Below are the code and all the weights of a small trained network. Each question names an input and a target symbol and asks about switching units off, where a switched-off unit gives its printed mean instead of its output.

import numpy as np


def w(rows, s, z=0):
    codes = np.array(rows[::2]) - 128.0
    scale = np.full(codes.shape[1], s)
    scale[-1] = z or s
    return codes * scale


def f(y):
    return y / 2 * (1 + np.tanh(0.7978845608 * (y + 0.044715 * y**3)))


def softmax(a):
    e = np.exp(a - a.max(-1, keepdims=True))
    return e / e.sum(-1, keepdims=True)


def log_softmax(a):
    a = a - a.max(-1, keepdims=True)
    return a - np.log(np.exp(a).sum(-1, keepdims=True))


def net(x, mask):
    ids = ['βεηθλξστω'.index(c) for c in x.split()]
    T = len(ids)
    res = E[ids] + P[:T]
    u = 0
    for l in range(2):
        r = res
        for j in range(2):
            rows = slice(3 * j, 3 * j + 3)
            q, k, v = (r @ M[l][rows].T for M in (Q, K, V))
            z = softmax(np.where(np.tri(T) > 0, q @ k.T / 3**0.5, -1e9)) @ v
            o = O[l][rows]
            res = res + np.where(mask[u + j], z, o[:, -1]) @ o[:, :-1]
        u += 2
        y = f(res @ A[l][:, :-1].T + A[l][:, -1])
        res = res + np.where(mask[u : u + 16], y, B[l][:, -1]) @ B[l][:, :-1]
        u += 16
    return log_softmax(res[-1] @ U[:, :-1].T + U[:, -1])


Q, K, V, O, A, B = {}, {}, {}, {}, {}, {}
E = w([
[159,74,185,169,103,116,150],'β',
[144,95,175,159,87,177,136],'ε',
[61,146,155,178,133,224,58],'η',
[162,139,69,163,94,106,180],'θ',
[121,169,158,252,128,73,104],'λ',
[137,214,134,114,102,121,132],'ξ',
[139,171,95,36,144,121,76],'σ',
[140,180,93,85,200,117,152],'τ',
[137,56,80,149,186,155,180],'ω',
],0.021)
P = w([
[174,148,170,138,154,166,211],'0',
[38,102,209,95,151,91,179],'1',
[123,94,69,89,75,151,94],'2',
[233,119,115,173,238,87,89],'3',
[32,58,247,87,156,98,120],'4',
[99,87,94,142,99,166,74],'5',
],0.013)
Q[0] = w([
[85,161,151,39,160,123,117],'0.h1',
[110,172,164,158,160,87,120],'0.h1',
[161,119,109,116,134,142,87],'0.h1',
[84,143,128,41,160,16,177],'0.h2',
[217,186,100,137,67,105,137],'0.h2',
[173,12,104,92,124,58,211],'0.h2',
],0.012)
K[0] = w([
[170,139,179,33,191,107,99],'0.h1',
[116,115,192,133,125,55,68],'0.h1',
[148,114,51,101,77,165,136],'0.h1',
[135,139,28,60,255,122,130],'0.h2',
[177,246,129,112,15,6,171],'0.h2',
[155,21,61,114,130,96,223],'0.h2',
],0.01)
V[0] = w([
[135,110,114,163,199,117,125],'0.h1',
[167,23,156,149,166,3,119],'0.h1',
[179,154,156,155,181,141,179],'0.h1',
[117,155,104,120,210,64,41],'0.h2',
[205,178,83,102,180,142,153],'0.h2',
[145,175,205,84,123,163,78],'0.h2',
],0.0051)
O[0] = w([
[90,206,165,67,206,148,227,149],'0.h1',
[113,198,101,113,121,157,151,2],'0.h1',
[71,143,206,66,151,193,61,164],'0.h1',
[210,153,191,111,49,195,254,57],'0.h2',
[107,84,203,219,171,162,159,41],'0.h2',
[213,170,55,19,154,55,239,152],'0.h2',
],0.0045,0.0033)
A[0] = w([
[105,167,45,103,155,159,139,132],'0.n1',
[136,98,123,130,83,123,132,57],'0.n2',
[149,187,194,130,4,75,111,129],'0.n3',
[142,127,82,87,181,173,48,111],'0.n4',
[110,115,126,132,254,113,134,3],'0.n5',
[187,177,87,73,80,101,125,98],'0.n6',
[171,165,65,66,95,156,108,160],'0.n7',
[90,122,136,78,80,101,176,107],'0.n8',
[165,75,171,127,220,136,154,14],'0.n9',
[152,137,106,185,111,221,108,92],'0.n10',
[156,157,53,120,177,122,97,106],'0.n11',
[102,181,27,118,19,86,80,25],'0.n12',
[135,184,181,118,186,111,118,58],'0.n13',
[175,89,226,146,166,81,150,103],'0.n14',
[180,78,108,110,93,148,203,137],'0.n15',
[114,162,173,91,134,143,101,95],'0.n16',
],0.0099,0.0049)
B[0] = w([
[103,85,154,171,142,70,187,171],'0.n1',
[141,74,138,79,180,133,116,112],'0.n2',
[81,156,41,135,162,130,3,158],'0.n3',
[168,99,117,112,91,86,166,249],'0.n4',
[156,129,117,117,78,132,26,180],'0.n5',
[149,134,40,60,205,119,133,132],'0.n6',
[79,132,155,125,58,78,193,164],'0.n7',
[128,92,151,154,115,208,55,139],'0.n8',
[162,158,45,101,106,164,132,188],'0.n9',
[210,139,113,146,94,155,178,254],'0.n10',
[65,116,118,93,100,28,126,163],'0.n11',
[171,201,135,145,86,114,214,184],'0.n12',
[188,88,115,118,146,161,133,154],'0.n13',
[115,175,106,113,141,172,149,210],'0.n14',
[88,122,129,160,198,191,175,151],'0.n15',
[140,113,133,163,132,160,207,174],'0.n16',
],0.0077,0.0049)
Q[1] = w([
[95,78,238,150,200,92,101],'1.h1',
[62,164,91,91,119,110,175],'1.h1',
[118,137,162,166,109,161,175],'1.h1',
[196,134,91,81,55,41,121],'1.h2',
[128,144,221,128,250,74,157],'1.h2',
[101,141,121,76,113,96,139],'1.h2',
],0.012)
K[1] = w([
[147,19,77,197,85,115,159],'1.h1',
[60,202,97,120,160,130,183],'1.h1',
[170,190,129,127,112,139,137],'1.h1',
[60,124,245,143,146,152,185],'1.h2',
[147,192,102,127,211,30,166],'1.h2',
[84,114,129,56,125,95,141],'1.h2',
],0.011)
V[1] = w([
[169,172,157,112,76,126,113],'1.h1',
[179,117,234,94,107,153,131],'1.h1',
[146,157,139,173,139,112,184],'1.h1',
[96,56,154,36,100,118,167],'1.h2',
[88,200,181,192,85,71,141],'1.h2',
[134,2,139,182,108,141,142],'1.h2',
],0.0077)
O[1] = w([
[77,190,121,29,117,147,184,117],'1.h1',
[143,155,199,2,175,173,125,140],'1.h1',
[181,120,128,90,134,70,144,184],'1.h1',
[158,79,228,112,89,161,101,2],'1.h2',
[103,149,104,145,94,61,169,23],'1.h2',
[130,79,147,41,171,73,171,219],'1.h2',
],0.0088,0.0039)
A[1] = w([
[43,219,192,87,125,109,103,212],'1.n1',
[143,78,102,219,140,148,179,104],'1.n2',
[54,54,179,137,178,88,98,115],'1.n3',
[66,94,80,158,124,180,22,115],'1.n4',
[210,102,81,81,139,66,136,143],'1.n5',
[98,115,84,50,131,90,179,154],'1.n6',
[147,143,228,152,37,112,88,136],'1.n7',
[51,191,176,87,113,56,143,45],'1.n8',
[110,97,197,179,222,88,55,74],'1.n9',
[200,203,67,189,144,170,76,1],'1.n10',
[96,213,140,167,130,42,117,83],'1.n11',
[100,68,192,82,94,131,61,105],'1.n12',
[147,115,93,176,88,58,63,125],'1.n13',
[234,121,162,128,136,255,76,95],'1.n14',
[168,216,160,132,23,100,203,104],'1.n15',
[5,144,162,133,40,147,158,104],'1.n16',
],0.0089,0.0078)
B[1] = w([
[222,42,105,198,98,141,153,206],'1.n1',
[139,163,167,71,111,158,138,206],'1.n2',
[103,109,120,148,189,86,145,189],'1.n3',
[143,172,157,83,152,87,107,212],'1.n4',
[129,155,145,142,100,169,79,209],'1.n5',
[103,127,170,215,108,154,167,198],'1.n6',
[116,93,123,2,92,81,122,159],'1.n7',
[45,97,84,42,119,171,184,142],'1.n8',
[93,165,66,51,111,176,183,156],'1.n9',
[99,79,207,118,117,111,178,197],'1.n10',
[161,127,103,99,82,166,118,169],'1.n11',
[88,181,140,127,100,191,107,159],'1.n12',
[129,97,127,119,175,160,82,181],'1.n13',
[111,166,119,166,86,78,163,254],'1.n14',
[140,131,160,84,227,125,136,224],'1.n15',
[188,94,71,115,148,113,103,194],'1.n16',
],0.0093,0.0073)
U = w([
[148,189,178,154,140,132,159,189],'β',
[165,112,134,148,117,97,45,243],'ε',
[103,124,57,99,98,130,138,49],'η',
[77,110,159,106,53,138,114,140],'θ',
[112,60,164,118,152,207,127,3],'λ',
[45,156,134,79,160,112,103,203],'ξ',
[68,125,130,101,97,110,165,23],'σ',
[66,89,141,165,116,2,143,233],'τ',
[135,87,144,63,137,87,141,40],'ω',
],0.0081,0.0035)

Each question gives the input, a string of symbols that net reads in full, and the target symbol t.
The units are the heads (3 rows each of Q, K, V and O) and the neurons (one row each of A and B). Each row of codes is followed by its name. A weight is (code - 128) times the scale printed after its matrix; where a second scale follows, it is the last column's (O, A, B and U).
mask holds one flag per unit, layer by layer, with each layer's heads first. A switched-off unit (its flag False) gives its mean, the last column of its rows in O or B, instead of its output. The means were averaged over made-up inputs and are rounded, as every weight is.
A unit's drop is (log p(t) with every unit on - log p(t) with that unit switched off) / (log p(t) with every unit on - log p(t) with every unit switched off).
The circuit of an input: a set's keep is (log p(t) with only the set's units on - log p(t) with every unit switched off) / (log p(t) with every unit on - log p(t) with every unit switched off). Starting from the 12 units with the biggest drops (on a tie, the unit counted first), units are removed one at a time, each time the one whose removal leaves the highest keep (on an exact tie, the one counted first), for as long as the keep stays at least 0.8.
units of the circuit, in order: the units of the circuit, biggest drop first
most important unit: the unit with the biggest drop
k most important neurons: the k neurons with the biggest drops, biggest first
k most important neurons of layer l: the k neurons of layer l with the biggest drops, biggest first
which heads matter: for each layer, one digit per head in row order, 1 if its drop is at least 0.15 and else 0, layers parted by /
input η ω θ, target β: 2 most important neurons => (0.n12 1.n6)
input η ξ ε σ, target β: which heads matter => 01 / 00
input θ η ξ ω ξ, target ξ: most important unit => 0.n9
input η ξ θ η τ, target β: units of the circuit, in order => (0.h2 1.n6)
input ε ξ η ω, target β: units of the circuit, in order => (0.h2 1.n14 0.n14 1.n2)
input θ η σ λ θ, target θ: which heads matter => 11 / 01
input ω θ ξ θ, target ε: 4 most important neurons => (1.n13 0.n11 1.n5 0.n12)
input η η λ, target ε: which heads matter => 00 / 00
input β θ τ θ, target ε: units of the circuit, in order => (1.n13 1.n5 1.h1)
input η η η ξ η, target ε: units of the circuit, in order => (1.h2 1.n1 1.n16)
input β η ω η λ, target ξ: 3 most important neurons of layer 1 => (1.n9 1.n4 1.n13)
input η θ ξ ξ η, target ε: units of the circuit, in order => (1.h2 1.n16 1.n1)
input ω η ξ η ε, target ε: 2 most important neurons => (0.n3 0.n6)
input θ θ ω η, target β: units of the circuit, in order => (0.h2 0.n10 1.n14)
input ω η σ, target σ: 4 most important neurons of layer 0 => (0.n7 0.n6 0.n11 0.n12)
input η θ ξ η η σ, target σ: most important neuron => (1.n6)
input λ ω λ θ θ, target η: 3 most important neurons => (1.n11 0.n3 0.n4)
input η η σ η η, target θ: units of the circuit, in order => (1.h2 1.n7 1.n14)
input θ η ω, target λ: units of the circuit, in order => (1.h2 0.n15)
input ω η ω ω, target ε: units of the circuit, in order => (0.n5)
input ξ θ ω θ ξ, target ξ: which heads matter => 00 / 10
input θ η θ λ θ, target η: which heads matter => 01 / 01
input η η η β, target β: 3 most important neurons => (0.n14 1.n14 0.n9)
input β η η η ε, target λ: which heads matter => 00 / 10
input σ η ω ε η, target ξ: which heads matter => 00 / 10
input ξ η θ, target β: which heads matter => 00 / 00
input θ η η β ξ, target ε: most important neuron of layer 0 => (0.n3)
input η ξ θ θ σ, target θ: which heads matter => 01 / 01
